B, the same points and some others measured another way; then each row and its match in B:
B (72 x 31):
[[ 253  -46  -24 -187 -118  -59  109 -264  -71   98 -298  -37  -44  117
   -37  170  160 -116 -359  201  -98   29  168  176  -74 -129  -17  291
    68   19 -118]
 [ 269  -71 -168 -138  111 -187  465 -273 -252  330 -306   30 -349  316
  -219   37 -178   65 -357  351 -279   95  -86  345   69   14  130   70
   -87 -196 -132]
 [-113  150  -81 -185   -1  376  -56  -18 -205   29  403  178  256  252
   185  100  233  276 -325  -70   26  178  176   60  166 -282  353  -95
   527   21  -54]
 [ 375  -24  -89 -157 -133   28  321 -463 -119  269 -288  -15  -77  219
   -45  325  173  -30 -457  339 -302  111   64  317  -18 -212  124  317
   131  -70 -131]
 [ -50 -342   31 -101  252 -233  155  -30 -214  -59 -203 -161 -294   25
  -117   80  -34  204 -138   74  114 -167 -244   36    1  -98  -49  -19
     0  -15   21]
 [-162 -303  186  -62  179 -203 -278  397   43 -131 -274  -37  -98  -33
     2 -141 -181  -72  215  158  467  -62    2 -151  -61  102 -338 -113
  -291  -17  144]
 [ 249   -9  285   28   87 -195  -14 -311 -145  200 -389   92 -192 -244
   102  -41  -13 -303 -354  100 -241 -126   61  -27  -26  144  114  483
   -43 -123  -46]
 [ 178  -29  -69 -169  -23 -136  -10  -50 -110  167 -417   99 -119   98
    22 -176  -68 -230 -284  311   75   26  335  175  -39  158  -16  244
  -173  -20  -13]
 [ -82  152  -15  -88   58  318  -66   99   16  -34  381   68  322  311
    45  236  166  163    8  -24   17  294   93   21   43 -248   64 -210
   267   -8 -138]
 [ -53  -22 -137  -77   94  -44 -108   43  -36 -202    1 -100  199   45
   -30  101  220  -17 -112  -77  192   26  366  -10 -162  -81 -153   67
    57  175 -153]
 [-130  -29  537  157  403  119 -245  -72  -71  -84  150  -22   13 -311
   303  121  159  -26   54 -182  -99 -143 -319 -286   31  -12  211  166
   154  -71   52]
 [ 167 -125   60 -105   68  -28   98  -78  -65  187 -300   20 -158  165
    10   62  -58  -50 -120  363  -11   71  -42  169   13   -4    5   98
  -120 -112   28]
 [-290  -75  281  -17  219  -88 -533  340 -109 -199  -16  142   68 -306
   261 -353  -23 -122  -27 -195  421 -177  262 -339   11  186  -18   81
    23   68  130]
 [-240 -122  218  138  383 -167  -97  315 -114  -32  189  118  -58  -48
   -91  -78 -294  155  149 -158  126   33 -181 -269  111   53  -81 -293
   -22 -205  -24]
 [ 170 -181  188 -298   35 -160   77 -344 -216    0 -459 -181 -372  -58
    68   -8  197  -94 -432   99 -107 -293 -146  126  -39  -54  148  447
    85   77   -5]
 [-170    0   41 -312   89  -75 -291  150 -124 -299  -67 -105    4   10
    67 -253  196  -90 -187 -219  267 -163  259  -81  -83   39  -19  119
   101  239  -93]
 [-236  -94  255 -151  248   65 -138  105 -187 -142  187  -25  -88    3
   120  -38   74  209  -81 -193  102 -114 -255 -142  119 -118  180  -95
   272   -3   26]
 [ -97 -121  377  -64   55   68 -206    3   31 -223  154 -114  128 -103
    60  326  248   85  -13 -235   53  -57 -214 -262  -28 -324  -96   37
   308   30  -58]
 [ 237  -46 -128  -76 -245 -190  117  -59  108   28 -134    4  203  191
  -349  379   42  -78 -182   63  -11  243  318   35 -147 -276 -437   31
    31  -50 -292]
 [-190  -96  -48   -8  234 -129 -146  225 -203  -43   23  131    6  -45
    34 -213 -117   87 -128  -48  276  -24  245 -105   50  101   -1  -76
    24  -12   23]
 [ -43  -96  125  -11  214  127   44  -54 -135   57  103   29  -14   80
   107  183   61  184  -84   91  -26   42 -185   11   93 -153  159  -40
   168  -92   32]
 [-104  -40 -227  232  450 -240  241  -40 -327   55  198   98  -11  -43
  -174   28 -141  244 -229 -156  -78   31  156  -36   35   55   91 -108
    83 -118 -183]
 [ 174  -99   63 -225   84   42  270 -369 -199  104 -163 -142 -239  181
     8  222  187  120 -344  163 -248  -59 -271  227   32 -204  237  201
   195  -17  -67]
 [ -43 -123  359  -65   41   59  -41  -88  -43  -95  200  -56   43  -25
   -16  365  167  185 -110 -211  -89  -21 -342 -199   60 -384    8  -11
   387  -78  -87]
 [-250  -49  217  -68  299   51 -192  131 -121 -244  258  -77   46  -45
    95   11  138  147    5 -286  120  -92 -135 -202   21 -100   76  -84
   222   66  -51]
 [ 170 -159  -61 -237  -20 -258  298 -159 -146   66 -258 -108 -258  241
  -301  133  -51   73 -295  111 -117    2 -109  172  -10 -159 -114   44
    28  -66 -181]
 [-203   84  405   86  240   49 -205   57  -57 -190  482   44  192 -155
    12  192  110  119   -5 -517 -119    9 -204 -395   63 -198   56  -88
   393  -83 -190]
 [ -21 -236  -23  195  242 -166  130  211  116  -26   39  -82  108  153
  -294  396 -161  137  312  151  144  238 -110  -59 -103 -148 -457 -328
  -219 -164 -115]
 [ -58   49    9 -117  142  244  -29  144  -51   97  135  100   76  319
   108   28   -7  115   29  216   81  224  -10  115  104  -59  135 -185
    56  -87   24]
 [ 162 -124   68 -136   13   34   92 -188 -155  212 -287   62 -166   97
   112   65   20   -5 -293  342  -34    3  -25  177   65  -59  154  195
    38  -94   80]
 [ 150 -153   12  -41   48  -99  152  -92 -104  197 -232   60 -119  120
   -71  128  -94   23 -180  281  -26   80  -20  114   32  -69  -29   53
   -36 -151   -8]
 [ 176 -160  136 -248  -18 -106   77 -308 -188   53 -388  -95 -266  -28
    64   52  165  -69 -422  145  -83 -194  -66  116  -15  -98  129  381
   119   35   -2]
 [  69   83 -179 -128   -1   62  -22 -131 -157   33  -55   77  141   89
    88    4  191  -37 -371   73   35   63  439  131  -37  -42  129  203
   152   93  -99]
 [  34 -124   84 -202   60 -319 -143   79  -38 -143 -367 -112 -151  -32
  -112 -167   -3 -235 -119  -14  178 -133  186  -47 -149  109 -252  191
  -186   92 -100]
 [-246   12  210 -163  225  118 -206  117 -161 -193  260  -16   18   16
   138  -67  155  153  -96 -266  104  -86 -104 -150   79 -108  189  -69
   310   69  -33]
 [-121 -123  215 -239  187  127  -26  -43 -154 -149   91 -162 -122  110
   104  112  217  211 -105  -79   21 -119 -348   -7   60 -220  190  -17
   272   53    0]
 [ 130  -78  344  -86  209 -109   42 -203 -156  130 -281  -30 -331  -66
    90  -53  -31 -128 -187  106 -213 -142 -295   18   40   86  184  268
   -44 -126    6]
 [ 247    8   39 -226 -161  -17  169 -252 -169  257 -200  131 -140  194
   -49   75   -5  -19 -451  190 -215   86   16  172  101 -149  152  182
   190 -145  -96]
 [  51  -67 -200 -226   -9 -191  -12    3 -173   -5 -296   19  -75  102
   -61 -175   13  -90 -329  119  176  -32  407  130  -69   78  -59  163
   -49  101  -76]
 [ -34   89   52  126  405   91 -198  -51  -23 -113  -62  -90  160 -136
   274   -8  242 -228   54   63   59  -25  287   -3 -186  217   83  266
  -177  138  -42]
 [-229  -57   87  -39  212   32 -229  291   -8 -215  193  -20  161   49
    19   28   49   92  120 -141  270   51   62 -168  -29  -73 -120 -190
    66   48  -44]
 [ -74 -293  278   14  210 -153  -20   30   37 -231  -22 -247  -40  -78
  -129  357  103  106  128 -119   88  -97 -327 -191 -106 -241 -279  -36
    40    5  -73]
 [-130   48  -41  -96  156  282  -90  171  -93   37  212  120  155  265
   165    3   49  167  -11  149  163  196   93   79  106  -75  165 -191
   138  -21   41]
 [ 240   -9   27 -328 -205  -48   93 -388 -275  173 -317   72 -186   46
    63  -19  171  -69 -684  106 -170 -109  154  181   60 -135  265  434
   309   21  -64]
 [  18  -26  -54   43   12  137  139  147  -41  247  249  259  166  344
  -127  256 -204  267  -21  208    0  394  -18   41  170 -238  -25 -363
   148 -293  -52]
 [  44 -112  145 -162  149   13  101  -62  -53    3  -89 -133 -163  197
   -43  152   50   71  -25  125  -62   13 -286   91    7 -124   13   -8
    11  -51  -52]
 [ 271   79   19 -258 -143   27  159 -347 -229  265 -220  128 -145  162
    38   20   90  -60 -561  173 -267   33  101  217   89  -91  281  312
   236  -83  -99]
 [  18 -140  364   17  160 -248   10   74 -155  206 -132  207 -287  -72
   -85 -119 -366   -5 -114   22  -88  -23 -283 -169  173   70   15  -24
   -19 -328   15]
 [ -29 -145  277 -211   22 -368 -403  183  -57 -158 -499   -8 -202 -256
    59 -413  -65 -402 -143  -48  312 -270  258 -198 -118  265 -225  327
  -222   97   31]
 [-148   40  127  137  288  -32 -110  178  -67  -45  269  117  156  -26
   -27   44  -86   68   59 -193   25  117   52 -208   38    4  -37 -162
    78 -119 -130]
 [ 195  -51  477  196  264 -259  -27 -282  -99  154 -290   38 -215 -382
    73   50  -66 -303 -170  -27 -325 -166 -170 -187  -41  171   55  431
  -106 -203  -69]
 [ -24 -122  260  -47  149  103  -70  -24  -69   26    7    9  -32   10
   133  149   67   82  -56   80   15   -3 -206  -58   66 -143   96   35
   131  -81   57]
 [-147   62   -3   15  254  137  -99    2 -231   -2  232  132  129  -22
   190  -34  110  138 -220  -97   50   12  173  -46   91  -17  276   16
   258    4  -14]
 [-193  -94  -80  224  311 -184 -130  366  -58  -20  111  175  168  -43
   -91  -68 -249   60  133  -17  298  146  300 -187   -6  124 -234 -256
  -151 -119  -31]
 [-299 -101  -19 -185  116 -290 -417  595  -43 -249 -100   92   22   23
   -89 -487 -234 -124   85 -122  582  -29  419 -212  -42  238 -345 -196
  -208   88   -8]
 [-234  -38  -17 -223  170   30 -271  144  -98 -373   79 -177  120    7
   107  -73  309   35  -87 -226  320 -134  225  -80 -119  -72  -22   46
   161  288  -70]
 [  76 -197  116  -64  341 -297  355 -231 -368  181 -213  -27 -525   26
  -143  -70 -207  154 -316   59 -260 -180 -409   91  132   48  223   80
    15 -205  -51]
 [-147   67   -2  -18  131  -61 -124  213 -103  -50  242  162  159   67
   -85  -70  -84   64  -97 -209  102  122  229 -158   52  -25  -48 -164
   147  -57 -158]
 [ 273  -46  -28 -241 -139  -13   18 -201 -167  298 -508  159 -174  109
   162 -153    0 -210 -438  467   14   16  294  274   35   87  158  366
   -62  -45   87]
 [  20 -286  194 -177   -6 -352 -186  160 -105   29 -518   67 -296 -126
   -24 -280 -227 -181 -174  174  297 -183   94  -84   -1  144 -206  171
  -198  -55  123]
 [  25  -58  362 -256  100   62 -215  -37 -195  134 -329   98 -317  -40
   335 -331  -12 -169 -230  221   45 -171 -128   37  135  163  328  284
    -1  -55  205]
 [-224 -140   66  157  279 -148 -134  323  -43 -102  187   92  136  -51
   -97   52 -170  141  134 -122  253   87   70 -247    9  -27 -229 -272
   -12 -112  -42]
 [  17 -274  292   48  133 -350   14  115  -91  110 -211  102 -246 -100
  -180    2 -338    8  -36   47   52  -42 -226 -189   79    0 -215  -45
  -101 -266   11]
 [ 102   47  399  208  229 -347  -52 -115  -75   70  -50  112  -76 -319
  -134   28 -161 -238 -132 -278 -295  -60  -47 -308  -19  117  -96  219
   -19 -227 -233]
 [  78  153  -92 -338  -41  192  -14 -218 -227   34  -38   30    7  202
   182  -80  291  -18 -478   51  -67   -4  256  218   35  -74  352  261
   294  137  -88]
 [ -97  -70   13  -45  212  167  -59  141  -41   -8   80    7   86  197
   108   92   41  134   83  179  178  128  -14   58   23  -76   30 -148
    10  -20   45]
 [-256   18  208 -213   88  197 -232  126 -138 -211  366   13  128   70
   135   27  211  218 -144 -309  122  -24  -88 -178  112 -254  168 -108
   460   74  -42]
 [-250 -257  137   41  451 -291   22  257 -120 -200   82 -139 -182  -13
  -217   -3 -186  207  180 -188  166  -95 -303 -191   -1    3 -199 -283
   -90  -73  -80]
 [  -1 -117  512   25  191 -166 -185   -6   -8  -55 -127  -34 -133 -238
    39   54  -23 -153    8 -144  -68 -146 -268 -276  -18    8  -84  174
    -2 -116  -37]
 [ 108  -26  -49 -196  -95  304  259 -252 -189  209  186   91   52  359
    38  382  174  362 -379  184 -170  202 -160  217  189 -454  300  -65
   490 -123  -30]
 [  28  -99   24   78   91 -357 -177  201   90 -115 -257   -4  111 -116
  -190   -1 -111 -268   65   -1  229   47  386 -158 -213  124 -483   79
  -301    4 -156]
 [ 131 -124  369    0  102 -174  -94 -144   49  -62 -257 -129  -81 -180
   -14  191  100 -212  -44  -13  -89 -107 -128 -141 -127  -45 -174  285
   -63  -32  -96]]
Rows of B count from 0, top down.

[ 279    3 -123  -18   45  -82   35   35    4   43    4   95   67 -107
  -28 -108  -82  -96  250 -156  177  -33  -25   34  -86 -179   81   96]	2
[ -85 -121  197  -82   -1  -45 -238 -115    9  206 -149  235  112   62
 -157   78 -315 -101 -253   66  116  206 -103  316  154  202 -248   11]	4
[-109  256 -178  -90  242  106 -198  152    6  -97 -108 -186  -50 -180
  -23  -17 -241   62  -21   48  -84 -104   22 -148  -80 -291  -91   28]	54
[  10  184  -44   66  136  -32 -179   86  127   51    2  -89   10 -171
  -38   12 -248  -47  -28   35  172   38  101   60   52  -23 -270 -127]	19
[ 184  -74  484  -23  -13  317 -254 -187 -634  162   21  183  105 -119
  -70  122  -39 -355 -276  207  212  -33  -70  391  256  378  -26  375]	51
[ -10  128  130  121   53   12  -62  -43  -48   -3  135  -57 -103   10
  -21   17  -52 -139 -140  118  143  -86  157  -23   14   -8  -25  -15]	36
[ -87  -39  109   -2   54    3  -20   64   -8   45  -56   27  -66  -73
  -93  -65  -33  -87 -101   10  -47   69   42  -37 -100  -86   21   74]	40
[ 142  112  511   99  -99  372   81  233 -576 -251 -125  415  -75 -239
 -130  -89 -110 -191 -606   66  241 -488 -125  101  151 -229  -10  424]	65
[-314  -26  512  332 -154   97   74   85  -24 -204   89  284 -239   45
 -151  -54  142 -188 -547   75   -7  -54  326 -266  -62 -167  142   45]	39
[ 103   92   62   36  -12   23  160   85  144  -27  -27  -75  -89 -156
 -164 -108  -62  214   23  -16  -16  -97   -8 -127 -175 -264  131    6]	30
[ 122  181   91   66   90   57  -20 -114 -178   27  184 -187 -124    7
   10   25  -38 -115  -66  175  171 -210   92   21   10   21   35   47]	6
[  69  197    6  205   87   82 -102  159  118  -67   86 -113  -21 -336
  -46  -53    2  -27  145  -52   93   56  276 -181  -82 -159   -5  -76]	58
[  23  188   25  105  144  -55  -53   86  170  150   81 -315  -80 -214
  -46   -4 -136   17    3  113  118   74  135   51  -23   95 -249 -197]	13
[-120   30   66  -79   41   42  197   47   97  -21  -65 -216 -219  -26
 -162 -111   34  241  -77   84 -291  -92  -33 -252 -306 -302  255   66]	70
[  37   48  133   -3   69   34  -20   26   28  156  -23 -175  -43 -178
 -118  -14 -106   50  -52  107   12   71  -17   97  -47   72  -94  -19]	61
[-166  127  260   67  127  256 -236  160 -205  -10  -70  -51  -42 -303
  -82   32  -88 -148 -294  141  -26   51  120   11   62   35 -172  106]	5
[ 120   45  234  149 -105  -21  120  100  216   52  -36  101  -20 -190
 -212  -75 -148  164 -119  -30  160   15   12   63  -25  -81  -79  -95]	1
[ 366   82  157   96  -16  126  235  186   51  116    6 -227  -23 -497
 -171 -149   72  228  219  -44   45  -11  -22    6 -179  -88   99   45]	44
[ 127  -41 -172 -173  156  -99 -149  -90 -171  132  -19   50   68   74
   46  -24 -148 -283  131  -35  123    1  -96  156   -3  -12  -18  166]	66
[  33 -127   16  -71   27 -182   47   66  212  229 -125   39   27  -75
 -138  -93 -158   14   25  -73   30  214  -91  146  -97   14 -129  -52]	25
[-219  -43   72   -5   53 -183  -59   12  323  182  -80  -34  -64   53
 -148   -9 -224   47 -177   63  -27  234   30   66  -57   41 -224 -201]	67
[ 169 -141  193   33 -110  -38  200    6   44   93  -31  141  -25  -79
 -174 -126   60   35   41  -81   26   46  -44   15 -153 -103  198  110]	3
[  82  178 -194   -4  167 -233  239  -80  245  145  226 -562 -269  115
   14  -77   10  129  190  144  -16 -135   80 -146 -268  -89   90 -198]	63
[-199  219 -325   59  314 -129 -355  -47  305   95  169 -435  -52  -58
   85   70  -75 -111  305   69  -50  279  373 -213 -110    1 -107 -266]	12
[ 205 -241  157 -193  -11   11  268   47 -103  274 -154  -88  -35 -181
 -185 -170   98   85  113  -29 -180  120 -255  125 -257   -5  212  246]	18
[ -23 -264 -310 -154  134 -403   14 -239  477  441   78 -354   -5  140
  -60  -55  107   28  596  -78 -241  573   94  -62 -367  127  197 -199]	23
[   7  160  169  126   47   69   25  141  158   52    3 -210  -97 -292
 -150  -34  -87  164  -95   91   17   33  103  -40  -73  -45 -112 -112]	53
[-179   -6   53  -27  127  -17 -128   71  -25   60  -64   -9  -64  -30
  -41  -24 -110 -175 -172   53  -36   96   55    7  -42  -31 -115   37]	33
[ 243   24 -120  -12   85  -85   28  -25  133  181   58 -202   33 -174
  -57  -72  -11   44  365  -61   55  122   35   12 -147  -29   82  -26]	37
[-440 -261 -222   -3  103 -400 -199  -65  624  196  -48   38    2  201
  -90  -40   -3 -112  226 -163 -271  676  282 -233 -282  -67   28 -272]	55
[  14  195   43  117   88  -81  122 -104   50   33  256 -348 -263  110
   11  -15   27  -29  -63  203   78 -196  175 -124 -124  -28   72 -112]	50
[  24   51 -134 -104  115  -91 -130  -99  -27   27  -17   55    5  137
   -8   -1 -235 -117    7   12  112  -78  -44   44   -2 -124  -19   52]	16
[-156  -40   12  120   -7 -179  191  188  361  -36  -32   32 -161  -43
 -130 -179   27   54  -39 -118  -98  101  143 -266 -278 -322   84 -111]	45
